Below are the code and all the weights of a small trained network. Each question names an input and a class and asks about switching units off, where a switched-off unit gives its printed mean instead of its output.

import numpy as np


def w(rows, s, z=0):
    codes = np.array(rows[::2]) - 128.0
    scale = np.full(codes.shape[1], s)
    scale[-1] = z or s
    return codes * scale


def f(y):
    return y / 2 * (1 + np.tanh(0.7978845608 * (y + 0.044715 * y**3)))


def log_softmax(a):
    a = a - a.max(-1, keepdims=True)
    return a - np.log(np.exp(a).sum(-1, keepdims=True))


def net(x, mask):
    res = np.array(x, float).reshape(1, 8) / 4 @ E
    y = f(res @ A[0][:, :-1].T + A[0][:, -1])
    res = res + np.where(mask, y, B[0][:, -1]) @ B[0][:, :-1]
    return log_softmax(res[-1] @ U[:, :-1].T + U[:, -1])


A, B = {}, {}
E = w([
[126,153,156,98,138,163,142,130,128,105,135],'x0',
[212,186,97,78,145,112,151,117,192,239,143],'x1',
[120,133,133,113,161,108,166,140,118,130,165],'x2',
[145,73,8,171,137,223,170,135,170,134,200],'x3',
[132,109,116,132,132,132,121,136,114,143,114],'x4',
[147,99,143,133,121,117,136,132,125,137,142],'x5',
[111,149,156,122,119,140,151,142,163,106,129],'x6',
[130,64,118,78,189,117,173,21,169,96,70],'x7',
],0.014)
A[0] = w([
[70,63,116,83,154,122,165,60,147,110,85,180],'n0',
[182,197,125,128,75,172,156,127,157,254,153,232],'n1',
[139,121,84,181,192,205,172,88,192,155,127,225],'n2',
[130,175,192,60,147,71,114,72,116,176,72,252],'n3',
[163,169,129,130,181,140,155,72,189,189,60,124],'n4',
[101,97,102,216,99,208,143,99,161,137,208,243],'n5',
[172,129,119,64,115,116,112,81,190,170,147,131],'n6',
],0.0092,0.0037)
B[0] = w([
[150,70,190,110,11,124,147,6,161,119,154,216],'n0',
[112,169,96,174,35,173,185,197,144,165,133,237],'n1',
[210,146,26,73,73,91,79,81,152,87,184,215],'n2',
[108,127,150,105,131,117,205,160,126,158,19,250],'n3',
[202,20,78,163,122,67,145,207,127,130,110,202],'n4',
[95,93,81,97,161,187,122,136,52,79,181,220],'n5',
[145,107,100,101,186,128,180,141,191,155,133,191],'n6',
],0.011,0.018)
U = w([
[77,179,200,179,124,92,91,170,61,92,105,254],'0',
[84,127,81,104,176,181,111,155,94,91,150,117],'1',
[115,186,138,128,108,113,146,164,177,220,100,127],'2',
[156,174,68,137,104,151,166,122,156,153,166,70],'3',
[96,114,172,126,92,103,157,29,155,144,91,165],'4',
[142,97,122,84,121,132,101,45,165,87,176,66],'5',
[221,76,146,125,176,68,172,166,188,91,92,86],'6',
[169,107,75,53,152,116,112,112,245,153,164,82],'7',
],0.011,0.0061)

Each question gives the input, the list of numbers given to net, and the class t.
The units are the neurons (one row each of A and B). Each row of codes is followed by its name. A weight is (code - 128) times the scale printed after its matrix; where a second scale follows, it is the last column's (A, B and U).
mask holds one flag per neuron, in row order. A switched-off neuron (its flag False) gives its mean, the last column of its row in B, instead of its output. The means were averaged over made-up inputs and are rounded, as every weight is.
A unit's drop is (log p(t) with every unit on - log p(t) with that unit switched off) / (log p(t) with every unit on - log p(t) with every unit switched off).
The circuit of an input: a set's keep is (log p(t) with only the set's units on - log p(t) with every unit switched off) / (log p(t) with every unit on - log p(t) with every unit switched off). Starting from all 7 units, units are removed one at a time, each time the one whose removal leaves the highest keep (on an exact tie, the one counted first), for as long as the keep stays at least 0.8.
circuit, biggest first: the units of the circuit, biggest drop first
unit that matters most: the unit with the biggest drop
top k neurons: the k neurons with the biggest drops, biggest first
drop of u: that unit's drop, to one decimal
input [-8,-6,3,0,-1,-2,-7,0], class 0: circuit, biggest first	[n2 n6]
input [8,-6,-1,1,6,-1,3,4], class 5: unit that matters most	n3
input [8,3,6,0,2,-4,-5,3], class 6: top 3 neurons	[n4 n5 n3]
input [5,5,6,0,0,-2,-8,-2], class 2: circuit, biggest first	[n5 n2]
input [0,-3,-8,0,1,6,3,-7], class 0: top 2 neurons	[n2 n6]
input [-6,-1,3,3,-2,2,-4,-2], class 1: circuit, biggest first	[n0 n5]
input [-4,0,7,-6,5,8,-8,-5], class 0: top 2 neurons	[n6 n1]
input [-2,-4,6,-3,2,5,-7,1], class 4: top 2 neurons	[n4 n5]
input [-7,-6,-6,-1,1,4,0,-4], class 0: top 2 neurons	[n2 n6]
input [8,-1,5,-4,6,-5,8,-1], class 0: circuit, biggest first	[n6 n2]
input [-3,1,7,-1,-2,7,-7,-6], class 2: top 2 neurons	[n2 n5]
input [1,6,-5,4,-4,7,4,0], class 3: top 2 neurons	[n1 n0]
input [4,-3,-7,3,3,-5,-2,0], class 1: top 2 neurons	[n0 n5]
input [-3,-2,-3,8,-4,5,4,-6], class 1: circuit, biggest first	[n5]
input [-6,3,0,0,-5,1,2,7], class 6: top 4 neurons	[n4 n3 n5 n1]
input [-3,7,-5,-3,-2,2,-7,2], class 6: top 2 neurons	[n4 n6]
input [3,-8,4,7,-5,8,8,-3], class 1: drop of n3	0.0
input [-2,0,-3,-1,6,-1,-7,4], class 4: drop of n6	0.1
input [7,-2,3,0,0,-3,3,3], class 4: top 2 neurons	[n5 n2]
input [-8,0,8,3,-5,-7,-1,1], class 5: unit that matters most	n1
input [1,-5,2,8,1,-2,-1,2], class 5: drop of n2	0.3
input [3,6,2,-1,-5,-8,4,-2], class 2: drop of n1	0.4
